Each row is followed by its group and then its class within the group.
[-0.45  0.90 -0.28 -1.21  0.74  0.77  0.02 -0.89 -1.79 -0.38 -0.31 -1.01
  0.12 -0.75 -0.56 -2.53  1.41 -1.11  0.18 -0.97 -1.73  0.29  0.08  0.07
 -0.87 -1.41  0.23  0.04  1.14 -1.14 -0.58 -0.16  4.69  1.01  0.00 -1.82
 -0.80  0.41 -0.47  0.12  0.06  1.21  0.44 -0.06 -1.28 -0.49  1.09  0.85
  0.20 -0.02 -0.53  0.18  1.49 -0.14  1.19  1.75 -0.87  0.81] : (6)/zalo
[ 0.12  0.74 -1.15 -2.21 -1.41 -1.10 -1.63 -1.24 -0.62  0.55  0.70  0.38
  1.10  1.08 -0.73  1.06  0.14 -0.96  0.39  0.40 -2.29  0.26 -0.27  1.40
  0.96 -1.10  0.45  0.10 -0.11 -1.06 -0.98 -0.57  2.41 -2.68  1.31  1.49
  0.59  0.75 -0.78  0.50 -1.30 -0.45  0.26 -0.30 -1.00  1.11  0.86 -1.31
 -0.89  0.13  0.22  0.35  1.06 -0.20 -0.81  4.01  0.31 -0.74] : (11)/Votan
[ 0.17 -1.19 -1.48 -0.38  0.78 -2.02  0.95 -0.22 -0.34 -0.37  0.50 -0.91
  0.49  0.13  0.17 -1.71  0.60  0.16 -0.52 -2.87 -0.29 -0.73 -0.30 -1.14
 -1.86 -0.46  0.01 -0.34  0.76 -1.03 -0.63 -0.29  0.89  0.36  0.98 -2.85
  0.52  1.37  0.23  0.49 -0.42 -0.06 -0.85  0.36 -0.46 -0.39  1.16  1.09
 -0.74 -0.70 -0.84 -0.74  2.34  0.47  0.57  0.94  1.10  0.51] : (6)/tik
[-0.12  0.92 -0.53 -0.03 -0.66 -0.71 -0.68  1.68 -1.30  0.99  0.18 -1.13
 -0.22 -0.12 -1.08 -1.66  0.83  0.27 -0.17  2.25 -1.46 -0.68 -0.08  0.35
 -0.93  1.39 -0.72  2.10 -0.80  0.11 -2.09  0.34  0.12 -0.36  0.36 -1.16
  0.12  0.19  0.96  0.55  0.80  0.84 -2.05 -0.11 -1.36  0.09 -1.21 -0.27
 -0.42 -0.51 -0.77 -0.45  1.11  0.20  0.98  2.06  0.19 -0.57] : (10)/gebo
[ 0.86 -0.03 -1.19 -3.04 -0.90 -0.53 -0.92 -1.67  0.13 -0.92  0.86 -1.43
  1.16  0.08 -0.68  0.08  0.85 -1.73  0.46 -0.29 -3.73 -0.35 -0.30  2.03
  0.25 -1.98 -0.04 -1.33 -1.70 -1.52 -1.91 -0.85  3.89 -1.16  0.45  2.46
  1.21  1.85 -0.83  0.11 -1.41 -0.09  0.41  0.39 -0.09  0.96  1.63 -1.03
 -1.76 -0.09  1.02 -0.26  1.25  0.61 -1.90  2.54  0.02 -0.89] : (11)/mado
[ 0.25  0.63 -0.78 -1.33 -1.14 -1.36 -0.25 -0.57 -1.05 -1.01  0.64  0.95
  0.76  0.24 -1.27 -0.02  1.03 -0.10  0.75 -0.86 -0.91  0.37  0.40  1.04
  0.31 -0.72  0.27 -1.08 -1.20 -0.74 -1.40 -0.44  3.76 -1.47  0.48  1.59
  0.48  1.77 -2.02  0.26 -0.70  0.04  0.36 -0.54 -0.51  0.61  0.57 -0.40
 -1.37 -0.18 -0.15 -0.01  1.45  2.02 -1.43  2.31  0.21 -0.60] : (11)/mado
[-0.48 -1.34 -1.71  0.63 -0.25 -0.22  0.57 -0.79 -2.95 -0.30 -0.10 -0.45
 -0.43 -0.46 -0.32 -2.28 -0.09 -1.26  0.32  1.72  0.01 -0.34  0.17 -0.65
 -1.01 -2.33 -0.15 -1.26  0.97 -1.07 -0.68  0.60  0.14  0.73  1.04 -0.87
  0.05  1.58 -0.05  0.28 -0.85 -0.01 -1.48 -0.42  0.45 -0.13  0.08  1.10
 -0.21 -0.70 -1.65  0.05  1.92 -0.33  0.99 -0.43  0.03  0.40] : (6)/zalo
[ 1.58  0.33 -0.40 -1.37 -0.83 -1.33 -0.79 -0.25 -0.77  0.74  0.63 -2.61
  1.58 -0.59 -0.66  0.36 -0.18 -0.05  0.82 -0.22 -1.37  0.24 -0.20  0.43
  0.74 -0.33 -0.85  0.52 -2.95 -0.99 -1.50 -0.20  2.13 -2.01  0.70  0.56
  0.51  0.92 -1.16 -0.37 -0.69 -0.81 -0.50 -1.44 -1.25  0.90  0.74 -1.15
 -0.56  0.59 -0.05 -0.21  1.29  0.45 -1.11  2.90  0.85 -0.54] : (11)/Votan
[ 0.40  1.20 -0.12 -2.28 -0.14 -1.32  0.07 -1.14 -1.77  0.29 -0.50 -1.50
  2.09  0.52 -0.62 -1.65 -0.11 -0.19  1.60 -1.02 -2.27 -1.50  0.86  0.81
  0.46 -0.41  0.00  0.65 -1.83 -0.90 -0.67 -0.36  6.03 -0.74  0.44 -0.46
  0.57  0.11  1.68 -0.07 -1.02 -0.48  1.28  0.33 -0.22  0.54  1.74 -1.86
 -0.60 -0.49  0.55 -0.15  1.01 -0.89 -1.43  0.66  0.26 -1.25] : (8)/mokuz
[-0.61 -0.49  1.39 -1.71  1.92  0.60 -1.06  1.26 -1.97  1.13 -0.05  0.74
 -1.91 -0.77 -0.60 -1.44  0.65 -1.01  0.53  1.96 -1.35  0.43 -0.36 -0.53
 -0.57 -1.42  1.57 -0.40  0.19 -0.78 -1.01  0.15  1.64  2.47 -0.48  0.34
 -0.09  0.31 -0.41  0.18  0.29  1.03  0.37  0.12 -0.99 -0.36  0.03  0.82
 -0.36  0.48 -0.40 -1.57  1.54 -0.37  0.59 -0.37 -1.45  1.54] : (6)/zalo
[ 0.78  0.73 -1.09 -2.00 -0.68 -0.05 -0.24  0.35 -0.65  2.28 -0.77 -0.91
  0.40  0.41 -0.45 -1.07  0.85 -0.31  0.50  0.59 -1.44 -0.61  0.38 -0.32
 -0.86 -0.76  0.10  1.52 -1.53 -1.66 -0.86 -0.04  3.63 -0.08 -0.04 -0.24
  0.58  0.09 -0.49  0.10 -0.51  0.43  1.00 -0.30 -0.85 -0.27  0.15 -1.31
  0.27 -1.93 -0.74 -0.32  2.92 -0.49 -0.47  2.24 -0.79 -1.35] : (10)/mene
